Below is a small trained network, with its code and all its weights. Each question gives an input and a target symbol and asks what happens when units are switched off, that is, made to give their printed mean instead of their output.

import numpy as np


def w(rows, s, z=0):
    codes = np.array(rows[::2]) - 128.0
    scale = np.full(codes.shape[1], s)
    scale[-1] = z or s
    return codes * scale


def f(y):
    return np.maximum(y, 0)


def softmax(a):
    e = np.exp(a - a.max(-1, keepdims=True))
    return e / e.sum(-1, keepdims=True)


def log_softmax(a):
    a = a - a.max(-1, keepdims=True)
    return a - np.log(np.exp(a).sum(-1, keepdims=True))


def net(x, mask):
    ids = ['ΓΞΣΨαβδθμτ'.index(c) for c in x.split()]
    T = len(ids)
    res = E[ids] + P[:T]
    u = 0
    for l in range(2):
        q, k, v = (res @ M[l].T for M in (Q, K, V))
        z = softmax(np.where(np.tri(T) > 0, q @ k.T / 4**0.5, -1e9)) @ v
        res = res + np.where(mask[u], z, O[l][:, -1]) @ O[l][:, :-1]
        u += 1
        y = f(res @ A[l][:, :-1].T + A[l][:, -1])
        res = res + np.where(mask[u : u + 8], y, B[l][:, -1]) @ B[l][:, :-1]
        u += 8
    return log_softmax(res[-1] @ U[:, :-1].T + U[:, -1])


Q, K, V, O, A, B = {}, {}, {}, {}, {}, {}
E = w([
[147,105,154,137],'Γ',
[125,108,123,117],'Ξ',
[121,120,143,110],'Σ',
[48,148,121,214],'Ψ',
[138,122,172,117],'α',
[167,48,129,175],'β',
[172,66,125,76],'δ',
[81,99,114,50],'θ',
[59,83,5,99],'μ',
[2,202,126,144],'τ',
],0.0074)
P = w([
[129,146,127,106],'0',
[136,155,55,152],'1',
[129,146,30,144],'2',
[91,133,21,142],'3',
[43,102,59,123],'4',
[27,77,94,135],'5',
[10,48,114,139],'6',
[7,44,144,128],'7',
[2,43,177,111],'8',
],0.0047)
Q[0] = w([
[155,201,3,60],'L0H0',
[178,153,73,218],'L0H0',
[161,182,152,68],'L0H0',
[228,230,105,147],'L0H0',
],0.015)
K[0] = w([
[137,254,85,176],'L0H0',
[194,163,42,71],'L0H0',
[161,152,185,186],'L0H0',
[253,185,121,141],'L0H0',
],0.015)
V[0] = w([
[205,73,156,55],'L0H0',
[78,60,4,97],'L0H0',
[170,108,113,164],'L0H0',
[166,83,52,230],'L0H0',
],0.014)
O[0] = w([
[129,24,57,95,89],'L0H0',
[176,192,147,8,254],'L0H0',
[102,90,148,115,126],'L0H0',
[89,117,222,67,181],'L0H0',
],0.015,0.0065)
A[0] = w([
[139,147,62,144,249],'L0N0',
[142,87,165,138,88],'L0N1',
[102,69,143,74,223],'L0N2',
[8,130,68,119,69],'L0N3',
[103,67,184,118,250],'L0N4',
[87,62,104,139,85],'L0N5',
[194,113,146,157,134],'L0N6',
[153,131,106,188,124],'L0N7',
],0.015,0.0027)
B[0] = w([
[147,41,159,76,141],'L0N0',
[81,124,174,80,141],'L0N1',
[250,152,63,181,254],'L0N2',
[130,209,169,63,132],'L0N3',
[79,228,66,169,207],'L0N4',
[171,131,206,202,139],'L0N5',
[141,175,157,123,130],'L0N6',
[170,74,186,89,134],'L0N7',
],0.014,0.0094)
Q[1] = w([
[60,107,112,148],'L1H0',
[2,74,79,150],'L1H0',
[134,91,121,114],'L1H0',
[170,181,150,96],'L1H0',
],0.02)
K[1] = w([
[80,143,43,67],'L1H0',
[40,178,9,40],'L1H0',
[131,179,145,76],'L1H0',
[133,65,174,240],'L1H0',
],0.013)
V[1] = w([
[118,157,2,181],'L1H0',
[176,72,185,215],'L1H0',
[164,84,92,39],'L1H0',
[46,47,59,142],'L1H0',
],0.0077)
O[1] = w([
[255,138,227,167,171],'L1H0',
[129,61,61,184,207],'L1H0',
[109,75,165,62,97],'L1H0',
[190,139,107,49,11],'L1H0',
],0.0081,0.013)
A[1] = w([
[63,12,184,83,117],'L1N0',
[114,203,18,63,178],'L1N1',
[64,107,254,170,93],'L1N2',
[224,34,81,97,119],'L1N3',
[22,91,132,167,254],'L1N4',
[99,18,214,207,80],'L1N5',
[185,191,22,109,205],'L1N6',
[173,115,197,197,157],'L1N7',
],0.0069,0.0022)
B[1] = w([
[40,174,81,10,143],'L1N0',
[27,38,249,136,213],'L1N1',
[148,208,82,71,148],'L1N2',
[213,44,118,128,171],'L1N3',
[209,241,51,143,168],'L1N4',
[59,144,31,212,144],'L1N5',
[128,84,254,202,254],'L1N6',
[77,144,26,64,230],'L1N7',
],0.009,0.014)
U = w([
[28,14,3,163,24],'Γ',
[205,32,31,105,29],'Ξ',
[154,46,81,17,64],'Σ',
[208,191,45,157,56],'Ψ',
[89,96,16,94,131],'α',
[73,175,129,215,155],'β',
[163,64,120,217,255],'δ',
[148,28,95,52,198],'θ',
[179,92,215,40,53],'μ',
[65,189,103,66,206],'τ',
],0.0032,0.0047)

Each question gives the input, a string of symbols that net reads in full, and the target symbol t.
The units are the heads (4 rows each of Q, K, V and O) and the neurons (one row each of A and B). Each row of codes is followed by its name. A weight is (code - 128) times the scale printed after its matrix; where a second scale follows, it is the last column's (O, A, B and U).
mask holds one flag per unit, layer by layer, with each layer's heads first. A switched-off unit (its flag False) gives its mean, the last column of its rows in O or B, instead of its output. The means were averaged over made-up inputs and are rounded, as every weight is.
A unit's drop is (log p(t) with every unit on - log p(t) with that unit switched off) / (log p(t) with every unit on - log p(t) with every unit switched off).
The circuit of an input: a set's keep is (log p(t) with only the set's units on - log p(t) with every unit switched off) / (log p(t) with every unit on - log p(t) with every unit switched off). Starting from the 12 units with the biggest drops (on a tie, the unit counted first), units are removed one at a time, each time the one whose removal leaves the highest keep (on an exact tie, the one counted first), for as long as the keep stays at least 0.8.
units of the circuit, in order: the units of the circuit, biggest drop first
most important unit: the unit with the biggest drop
k most important neurons: the k neurons with the biggest drops, biggest first
k most important neurons of layer l: the k neurons of layer l with the biggest drops, biggest first
input Ξ Ξ β β α β Ψ, target τ: units of the circuit, in order => [L0N2 L1N6 L1H0]
input μ δ Σ β Ψ β Σ τ μ, target τ: units of the circuit, in order => [L0H0 L0N2 L1H0]
input β β Σ Ψ Σ β Ψ Ξ, target Ψ: 2 most important neurons of layer 0 => [L0N4 L0N5]
input Ψ β Γ, target β: 2 most important neurons of layer 0 => [L0N4 L0N2]
input Γ δ β β θ β δ β δ, target δ: 2 most important neurons => [L0N2 L1N6]
input β τ β μ β, target Ψ: 4 most important neurons => [L0N5 L0N4 L0N2 L1N1]
input α Ψ Ψ β β α Γ, target Γ: 4 most important neurons => [L0N7 L0N0 L0N5 L0N4]
input β β β θ θ μ Ψ Σ Σ, target Ψ: 3 most important neurons of layer 1 => [L1N1 L1N6 L1N2]
input Ξ β μ Ψ, target μ: units of the circuit, in order => [L0H0 L1H0 L0N4]
input β α μ β α β Γ τ, target Ψ: 3 most important neurons => [L1N1 L0N4 L0N5]
input β Ψ δ β β Γ β Ψ, target Ψ: most important neuron of layer 0 => [L0N2]
input Ψ Ψ β, target β: units of the circuit, in order => [L0H0 L0N4 L1H0]
input α α Σ Ξ, target Γ: 3 most important neurons => [L0N7 L0N5 L0N0]
input μ β θ β Σ Ξ β δ τ, target τ: 2 most important neurons of layer 1 => [L1N2 L1N6]
input β θ Ψ Γ δ, target Ψ: most important unit => L0N5
input β Ψ θ δ, target Ψ: 4 most important neurons => [L0N5 L0N4 L1N1 L0N2]
input β β τ α β β β Σ, target Ψ: 2 most important neurons of layer 0 => [L0N5 L0N2]
input α β β Ψ α α Σ β Ξ, target Γ: 4 most important neurons => [L0N7 L0N0 L0N5 L0N4]
input β β Ξ τ Ψ β Σ α, target Ψ: 3 most important neurons => [L0N5 L0N2 L0N4]
input β Ψ δ τ β, target Ψ: 3 most important neurons of layer 1 => [L1N1 L1N7 L1N6]
